Below is a small trained network, with its code and all its weights. Each question gives an input and a target symbol and asks what happens when units are switched off, that is, made to give their printed mean instead of their output.

import numpy as np


def w(rows, s, z=0):
    codes = np.array(rows[::2]) - 128.0
    scale = np.full(codes.shape[1], s)
    scale[-1] = z or s
    return codes * scale


def norm(h):
    return h / np.sqrt((h * h).mean(-1, keepdims=True) + 1e-5)


def f(y):
    return np.maximum(y, 0)


def softmax(a):
    e = np.exp(a - a.max(-1, keepdims=True))
    return e / e.sum(-1, keepdims=True)


def log_softmax(a):
    a = a - a.max(-1, keepdims=True)
    return a - np.log(np.exp(a).sum(-1, keepdims=True))


def net(x, mask):
    ids = ['βδεζημξσφ'.index(c) for c in x.split()]
    T = len(ids)
    res = E[ids] + P[:T]
    u = 0
    for l in range(2):
        r = norm(res)
        for j in range(2):
            rows = slice(2 * j, 2 * j + 2)
            q, k, v = (r @ M[l][rows].T for M in (Q, K, V))
            z = softmax(np.where(np.tri(T) > 0, q @ k.T / 2**0.5, -1e9)) @ v
            o = O[l][rows]
            res = res + np.where(mask[u + j], z, o[:, -1]) @ o[:, :-1]
        u += 2
        y = f(norm(res) @ A[l][:, :-1].T + A[l][:, -1])
        res = res + np.where(mask[u : u + 8], y, B[l][:, -1]) @ B[l][:, :-1]
        u += 8
    return log_softmax(norm(res)[-1] @ U[:, :-1].T + U[:, -1])


Q, K, V, O, A, B = {}, {}, {}, {}, {}, {}
E = w([
[87,199,78,174,144,92,55],'β',
[74,206,82,194,116,70,3],'δ',
[76,189,49,206,175,143,67],'ε',
[140,97,55,70,135,95,147],'ζ',
[43,109,115,122,117,196,154],'η',
[200,123,148,119,171,208,29],'μ',
[139,150,117,78,67,102,81],'ξ',
[80,175,238,15,99,192,141],'σ',
[91,111,152,57,212,88,91],'φ',
],0.016)
P = w([
[206,144,172,163,99,82,230],'0',
[160,226,80,168,126,179,151],'1',
[142,194,107,134,139,192,145],'2',
[151,139,58,134,141,225,114],'3',
[184,105,73,109,140,251,110],'4',
[179,76,81,106,142,254,86],'5',
[190,135,97,147,152,145,137],'6',
],0.0058)
Q[0] = w([
[150,130,123,189,156,136,148],'L0H1',
[173,121,171,166,142,93,187],'L0H1',
[73,124,8,102,191,147,52],'L0H2',
[144,84,156,173,125,92,138],'L0H2',
],0.012)
K[0] = w([
[123,197,128,86,78,123,161],'L0H1',
[100,190,123,183,92,51,219],'L0H1',
[151,80,123,82,130,224,75],'L0H2',
[44,114,1,193,125,89,173],'L0H2',
],0.009)
V[0] = w([
[172,92,88,205,133,134,99],'L0H1',
[112,107,161,98,254,110,87],'L0H1',
[50,75,152,163,207,203,176],'L0H2',
[121,124,144,194,102,174,79],'L0H2',
],0.0088)
O[0] = w([
[217,99,30,196,139,190,133,146],'L0H1',
[92,161,168,175,255,80,176,122],'L0H1',
[130,197,145,187,99,196,172,2],'L0H2',
[144,7,212,102,60,140,165,65],'L0H2',
],0.0081,0.0033)
A[0] = w([
[53,37,151,135,101,113,249,185],'L0N1',
[165,160,156,130,156,161,209,87],'L0N2',
[158,173,82,139,126,136,129,252],'L0N3',
[70,142,45,48,173,159,216,214],'L0N4',
[74,114,182,2,41,70,58,139],'L0N5',
[216,201,139,33,115,160,133,122],'L0N6',
[21,187,125,228,75,67,18,42],'L0N7',
[185,136,181,204,86,97,112,203],'L0N8',
],0.0067,0.0014)
B[0] = w([
[254,142,85,53,102,140,88,158],'L0N1',
[134,99,40,179,190,144,141,144],'L0N2',
[103,141,227,124,114,133,48,209],'L0N3',
[157,162,170,98,70,160,178,253],'L0N4',
[45,31,83,99,132,228,111,196],'L0N5',
[115,174,202,64,199,149,135,185],'L0N6',
[172,128,175,30,79,141,149,229],'L0N7',
[49,80,200,146,132,116,111,149],'L0N8',
],0.0075,0.0064)
Q[1] = w([
[109,86,106,251,102,62,146],'L1H1',
[118,176,125,94,149,151,131],'L1H1',
[105,80,101,139,136,71,152],'L1H2',
[139,127,65,104,91,121,142],'L1H2',
],0.015)
K[1] = w([
[50,187,92,129,2,13,130],'L1H1',
[126,170,152,26,233,139,109],'L1H1',
[164,96,18,111,136,25,167],'L1H2',
[56,194,97,62,134,163,136],'L1H2',
],0.0071)
V[1] = w([
[118,125,227,102,189,127,6],'L1H1',
[254,148,183,126,80,60,114],'L1H1',
[137,105,102,149,112,114,160],'L1H2',
[84,197,58,117,63,111,120],'L1H2',
],0.0074)
O[1] = w([
[144,84,169,123,193,143,212,252],'L1H1',
[255,87,137,204,93,151,178,106],'L1H1',
[66,135,119,145,118,205,190,52],'L1H2',
[89,124,127,160,72,24,136,200],'L1H2',
],0.0092,0.0046)
A[1] = w([
[179,171,254,101,221,126,47,121],'L1N1',
[139,142,161,61,118,155,125,214],'L1N2',
[158,157,32,156,117,71,105,50],'L1N3',
[191,120,112,113,71,148,134,208],'L1N4',
[108,139,75,84,44,68,134,108],'L1N5',
[166,137,137,135,145,84,43,190],'L1N6',
[127,200,29,123,130,184,116,168],'L1N7',
[119,55,105,214,55,114,71,255],'L1N8',
],0.0071,0.0018)
B[1] = w([
[176,76,139,193,154,174,134,236],'L1N1',
[89,67,100,199,63,136,60,247],'L1N2',
[255,200,132,21,125,173,106,196],'L1N3',
[58,178,173,150,104,113,191,212],'L1N4',
[173,185,41,199,155,179,102,253],'L1N5',
[178,15,137,134,223,73,178,220],'L1N6',
[148,181,134,153,66,5,172,207],'L1N7',
[97,93,100,151,118,96,191,180],'L1N8',
],0.0068,0.0053)
U = w([
[100,178,203,40,113,202,82,42],'β',
[86,91,16,119,140,193,78,121],'δ',
[182,124,124,147,160,254,120,119],'ε',
[108,190,176,163,41,176,129,253],'ζ',
[142,105,158,126,108,117,186,64],'η',
[95,116,78,214,133,147,136,85],'μ',
[58,167,149,148,191,112,176,234],'ξ',
[208,186,83,132,140,128,82,95],'σ',
[130,65,156,144,96,115,163,176],'φ',
],0.0091,0.0022)

Each question gives the input, a string of symbols that net reads in full, and the target symbol t.
The units are the heads (2 rows each of Q, K, V and O) and the neurons (one row each of A and B). Each row of codes is followed by its name. A weight is (code - 128) times the scale printed after its matrix; where a second scale follows, it is the last column's (O, A, B and U).
mask holds one flag per unit, layer by layer, with each layer's heads first. A switched-off unit (its flag False) gives its mean, the last column of its rows in O or B, instead of its output. The means were averaged over made-up inputs and are rounded, as every weight is.
A unit's drop is (log p(t) with every unit on - log p(t) with that unit switched off) / (log p(t) with every unit on - log p(t) with every unit switched off).
most important unit: the unit with the biggest drop
top k neurons: the k neurons with the biggest drops, biggest first
which heads matter: for each layer, one digit per head in row order, 1 if its drop is at least 0.15 and else 0, layers parted by /
drop of u: that unit's drop, to one decimal
input δ ε δ δ, target φ: which heads matter : 01 / 00
input δ ε ζ ξ ζ η ε, target ζ: most important unit : L0H2
input β ζ ε δ σ η ζ, target β: which heads matter : 01 / 10
input η ζ μ ζ ξ, target ε: which heads matter : 10 / 01
input δ φ ζ σ φ φ η, target ξ: which heads matter : 10 / 00
input ζ δ ζ ζ η φ ζ, target ξ: which heads matter : 11 / 10
input δ ζ ξ δ β, target δ: which heads matter : 11 / 00
input ε ξ ε, target δ: which heads matter : 11 / 00
input ζ μ ζ δ η δ β, target ε: which heads matter : 10 / 01
input η ζ φ ζ, target ξ: which heads matter : 10 / 00
input β β ζ ξ β η δ, target ζ: top 2 neurons : (L0N7, L0N6)
input β ζ ζ ζ, target σ: which heads matter : 01 / 00
input β ε δ δ ζ, target σ: top 2 neurons : (L0N5, L0N7)
input η μ ε, target ε: most important unit : L1H2
input σ ε δ, target β: top 3 neurons : (L0N7, L0N5, L1N7)
input ζ ζ ζ ε, target σ: top 2 neurons : (L1N3, L0N5)
input ζ ξ μ σ δ, target ε: top 2 neurons : (L1N1, L0N7)
input δ δ ζ β ζ ε, target σ: drop of L1N7 : 0.1
input δ ζ δ η η δ, target ζ: drop of L0N7 : 0.1
input ζ δ ξ ζ σ ζ ζ, target β: drop of L0N5 : 0.2
input ξ η δ φ ξ ζ ζ, target δ: top neuron : (L0N3)
